Below is a small trained network, with its code and all its weights. Each question gives an input and a class and asks what happens when units are switched off, that is, made to give their printed mean instead of their output.

import numpy as np


def w(rows, s, z=0):
    codes = np.array(rows[::2]) - 128.0
    scale = np.full(codes.shape[1], s)
    scale[-1] = z or s
    return codes * scale


def f(y):
    return np.maximum(y, 0)


def log_softmax(a):
    a = a - a.max(-1, keepdims=True)
    return a - np.log(np.exp(a).sum(-1, keepdims=True))


def net(x, mask):
    res = np.array(x, float).reshape(1, 5) / 4 @ E
    y = f(res @ A[0][:, :-1].T + A[0][:, -1])
    res = res + np.where(mask, y, B[0][:, -1]) @ B[0][:, :-1]
    return log_softmax(res[-1] @ U[:, :-1].T + U[:, -1])


A, B = {}, {}
E = w([
[140,171,190,117,83,52,77],'x0',
[114,72,185,174,148,146,90],'x1',
[152,130,97,185,180,105,6],'x2',
[192,131,165,94,128,131,111],'x3',
[130,168,185,173,188,135,183],'x4',
],0.011)
A[0] = w([
[78,83,58,132,169,136,92,170],'neuron 1',
[125,115,95,165,152,159,91,143],'neuron 2',
[106,148,143,177,195,156,154,132],'neuron 3',
[69,124,94,100,153,156,163,147],'neuron 4',
[168,122,81,170,127,66,65,145],'neuron 5',
[137,117,96,141,139,104,85,152],'neuron 6',
[164,124,206,152,182,133,120,161],'neuron 7',
[76,107,105,138,106,177,196,137],'neuron 8',
[160,126,152,109,119,82,82,156],'neuron 9',
[247,129,120,41,123,143,104,254],'neuron 10',
[113,159,146,83,105,135,165,204],'neuron 11',
],0.011,0.0054)
B[0] = w([
[104,47,20,82,1,167,142,209],'neuron 1',
[83,69,40,132,69,142,173,185],'neuron 2',
[147,134,145,138,177,191,147,185],'neuron 3',
[103,118,109,183,68,142,129,194],'neuron 4',
[106,90,50,249,158,123,163,215],'neuron 5',
[135,115,41,214,85,95,165,183],'neuron 6',
[185,103,162,115,212,159,106,194],'neuron 7',
[106,80,10,211,131,80,189,214],'neuron 8',
[118,106,183,159,159,69,77,194],'neuron 9',
[212,95,197,138,136,102,120,245],'neuron 10',
[160,75,131,118,87,54,195,213],'neuron 11',
],0.0078,0.011)
U = w([
[83,211,128,18,118,239,45,3],'0',
[115,148,221,7,72,92,144,141],'1',
[56,161,100,212,216,129,128,77],'2',
[83,86,34,158,2,148,146,136],'3',
[250,122,181,122,210,168,72,220],'4',
[46,153,80,107,191,220,82,43],'5',
],0.0083,0.0052)

Each question gives the input, the list of numbers given to net, and the class t.
The units are the neurons (one row each of A and B). Each row of codes is followed by its name. A weight is (code - 128) times the scale printed after its matrix; where a second scale follows, it is the last column's (A, B and U).
mask holds one flag per neuron, in row order. A switched-off neuron (its flag False) gives its mean, the last column of its row in B, instead of its output. The means were averaged over made-up inputs and are rounded, as every weight is.
A unit's drop is (log p(t) with every unit on - log p(t) with that unit switched off) / (log p(t) with every unit on - log p(t) with every unit switched off).
The circuit of an input: a set's keep is (log p(t) with only the set's units on - log p(t) with every unit switched off) / (log p(t) with every unit on - log p(t) with every unit switched off). Starting from all 11 units, units are removed one at a time, each time the one whose removal leaves the highest keep (on an exact tie, the one counted first), for as long as the keep stays at least 0.8.
circuit, biggest first: the units of the circuit, biggest drop first
unit that matters most: the unit with the biggest drop
k most important neurons: the k neurons with the biggest drops, biggest first
drop when u is switched off: that unit's drop, to one decimal
input [-2,-7,-6,8,-2], class 1: circuit, biggest first : (neuron 10; neuron 5)
input [-8,2,5,0,8], class 5: unit that matters most : neuron 3
input [6,0,-1,-8,5], class 1: circuit, biggest first : (neuron 5; neuron 8)
input [-7,0,-4,0,6], class 2: 2 most important neurons : (neuron 1; neuron 3)
input [3,-1,3,-2,2], class 2: circuit, biggest first : (neuron 1; neuron 11)
input [0,-3,-2,6,-4], class 4: 2 most important neurons : (neuron 10; neuron 1)
input [-4,-6,6,4,6], class 4: circuit, biggest first : (neuron 8; neuron 7)
input [8,-2,4,-1,-2], class 2: 2 most important neurons : (neuron 5; neuron 1)
input [5,-7,2,-6,3], class 2: 3 most important neurons : (neuron 1; neuron 2; neuron 4)
input [4,-6,-2,8,5], class 4: 4 most important neurons : (neuron 10; neuron 1; neuron 7; neuron 2)
input [-6,-4,8,-2,8], class 3: 2 most important neurons : (neuron 1; neuron 2)
input [0,4,-6,5,4], class 4: 2 most important neurons : (neuron 7; neuron 1)
input [-4,6,3,2,5], class 4: 2 most important neurons : (neuron 7; neuron 8)
input [8,-7,0,-5,3], class 1: unit that matters most : neuron 8
input [6,8,-4,-7,5], class 4: 2 most important neurons : (neuron 7; neuron 5)
input [7,6,3,-2,4], class 4: 2 most important neurons : (neuron 7; neuron 8)
input [-6,2,-7,8,5], class 4: 2 most important neurons : (neuron 1; neuron 7)
input [2,5,-8,-3,6], class 2: drop when neuron 1 is switched off : 1.0
input [-6,6,3,-2,7], class 5: drop when neuron 3 is switched off : 0.3
input [-2,-1,-1,0,4], class 2: drop when neuron 1 is switched off : 0.7
input [6,-7,-2,-5,7], class 1: unit that matters most : neuron 5
